Below is a small trained network, with its code and all its weights. Each question gives an input and a class and asks what happens when units are switched off, that is, made to give their printed mean instead of their output.

import numpy as np


def w(rows, s, z=0):
    codes = np.array(rows[::2]) - 128.0
    scale = np.full(codes.shape[1], s)
    scale[-1] = z or s
    return codes * scale


def norm(h):
    return h / np.sqrt((h * h).mean(-1, keepdims=True) + 1e-5)


def f(y):
    return np.maximum(y, 0)


def log_softmax(a):
    a = a - a.max(-1, keepdims=True)
    return a - np.log(np.exp(a).sum(-1, keepdims=True))


def net(x, mask):
    res = np.array(x, float).reshape(1, 2) / 4 @ E
    u = 0
    for l in range(3):
        y = f(norm(res) @ A[l][:, :-1].T + A[l][:, -1])
        res = res + np.where(mask[u : u + 5], y, B[l][:, -1]) @ B[l][:, :-1]
        u += 5
    return log_softmax(norm(res)[-1] @ U[:, :-1].T + U[:, -1])


A, B = {}, {}
E = w([
[211,130,95,84,100,208,191,146,137,143,76],'x0',
[93,251,174,147,166,53,132,205,81,176,8],'x1',
],0.0034)
A[0] = w([
[209,115,166,70,150,63,209,79,118,129,125,114],'L0N1',
[162,167,123,159,67,70,42,74,213,149,145,59],'L0N2',
[72,101,195,221,149,110,111,169,105,69,99,130],'L0N3',
[162,33,83,119,5,172,20,104,113,88,102,254],'L0N4',
[153,230,121,183,118,125,176,197,130,96,115,132],'L0N5',
],0.0026,0.00085)
B[0] = w([
[106,105,108,129,167,158,53,103,119,118,89,157],'L0N1',
[191,188,205,181,154,62,204,254,176,32,127,159],'L0N2',
[201,120,101,58,163,125,189,78,144,52,130,203],'L0N3',
[112,200,239,142,149,161,109,186,22,191,89,254],'L0N4',
[105,142,133,214,112,202,124,91,89,141,203,213],'L0N5',
],0.0035,0.0031)
A[1] = w([
[132,132,117,178,138,75,149,121,159,50,155,71],'L1N1',
[105,101,80,131,63,163,118,73,161,69,250,99],'L1N2',
[1,99,150,132,130,92,15,53,223,121,158,3],'L1N3',
[154,56,82,106,48,173,91,79,93,148,147,179],'L1N4',
[83,161,172,198,122,179,94,114,87,180,131,131],'L1N5',
],0.003,0.00047)
B[1] = w([
[88,22,173,122,168,187,62,163,123,138,88,193],'L1N1',
[63,249,43,152,88,70,179,111,81,218,29,250],'L1N2',
[194,137,155,59,253,46,149,223,141,75,41,219],'L1N3',
[88,226,118,214,102,22,166,121,122,161,77,234],'L1N4',
[117,26,154,146,108,184,132,57,120,143,133,242],'L1N5',
],0.0041,0.0026)
A[2] = w([
[70,15,171,142,145,206,123,99,122,105,152,140],'L2N1',
[86,176,2,166,135,98,111,65,153,171,219,119],'L2N2',
[224,148,62,85,100,241,155,198,177,145,109,169],'L2N3',
[85,253,106,83,109,202,98,215,75,165,90,111],'L2N4',
[110,171,189,240,134,89,27,243,73,158,70,254],'L2N5',
],0.0027,0.0014)
B[2] = w([
[191,236,198,32,97,201,87,25,209,35,107,146],'L2N1',
[118,137,147,134,92,162,185,121,64,189,135,147],'L2N2',
[96,69,153,125,252,33,40,225,213,40,118,179],'L2N3',
[65,107,125,109,118,23,143,68,87,114,212,197],'L2N4',
[176,93,61,115,55,200,165,117,162,153,154,255],'L2N5',
],0.0043,0.0059)
U = w([
[85,162,72,193,37,106,201,126,50,243,109,157],'0',
[135,60,136,110,228,61,118,242,181,43,82,155],'1',
[206,122,193,85,83,241,69,48,197,81,127,146],'2',
[141,147,113,151,101,157,2,173,132,137,242,2],'3',
],0.0063,0.0036)

Each question gives the input, the list of numbers given to net, and the class t.
The units are the neurons (one row each of A and B). Each row of codes is followed by its name. A weight is (code - 128) times the scale printed after its matrix; where a second scale follows, it is the last column's (A, B and U).
mask holds one flag per neuron, layer by layer. A switched-off neuron (its flag False) gives its mean, the last column of its row in B, instead of its output. The means were averaged over made-up inputs and are rounded, as every weight is.
A unit's drop is (log p(t) with every unit on - log p(t) with that unit switched off) / (log p(t) with every unit on - log p(t) with every unit switched off).
The circuit of an input: a set's keep is (log p(t) with only the set's units on - log p(t) with every unit switched off) / (log p(t) with every unit on - log p(t) with every unit switched off). Starting from the 12 units with the biggest drops (on a tie, the unit counted first), units are removed one at a time, each time the one whose removal leaves the highest keep (on an exact tie, the one counted first), for as long as the keep stays at least 0.8.
circuit, biggest first: the units of the circuit, biggest drop first
unit that matters most: the unit with the biggest drop
k most important neurons: the k neurons with the biggest drops, biggest first
k most important neurons of layer l: the k neurons of layer l with the biggest drops, biggest first
drop of u: that unit's drop, to one decimal
input [-5,-3], class 1: most important neuron : L1N3
input [3,0], class 2: 3 most important neurons of layer 1 : L1N2, L1N5, L1N3
input [3,2], class 2: 2 most important neurons : L0N5, L1N5
input [8,-8], class 0: circuit, biggest first : L1N4, L1N2
input [-3,0], class 2: 4 most important neurons : L0N2, L1N1, L2N1, L0N3
input [3,3], class 2: 2 most important neurons : L1N2, L0N5
input [-2,0], class 2: 2 most important neurons of layer 1 : L1N1, L1N3
input [6,-7], class 0: 3 most important neurons of layer 1 : L1N4, L1N2, L1N3
input [8,-6], class 1: 3 most important neurons : L2N3, L0N4, L2N5
input [5,1], class 1: 2 most important neurons : L2N3, L1N2
input [-5,0], class 1: 2 most important neurons : L1N3, L0N4
input [-3,1], class 2: 3 most important neurons : L1N1, L0N3, L2N1
input [-6,-5], class 1: 2 most important neurons : L1N3, L0N5
input [-2,3], class 2: most important neuron : L1N2
input [3,1], class 2: 2 most important neurons of layer 1 : L1N2, L1N5
input [-4,-2], class 1: 3 most important neurons of layer 1 : L1N3, L1N5, L1N2
input [8,6], class 1: circuit, biggest first : L2N3, L1N2
input [-7,-7], class 0: 2 most important neurons : L1N2, L2N3
input [-3,-2], class 2: 2 most important neurons of layer 0 : L0N2, L0N4
input [3,-4], class 0: unit that matters most : L1N4
input [-8,-8], class 0: 2 most important neurons of layer 2 : L2N3, L2N2
input [8,-5], class 1: drop of L2N3 : 1.5
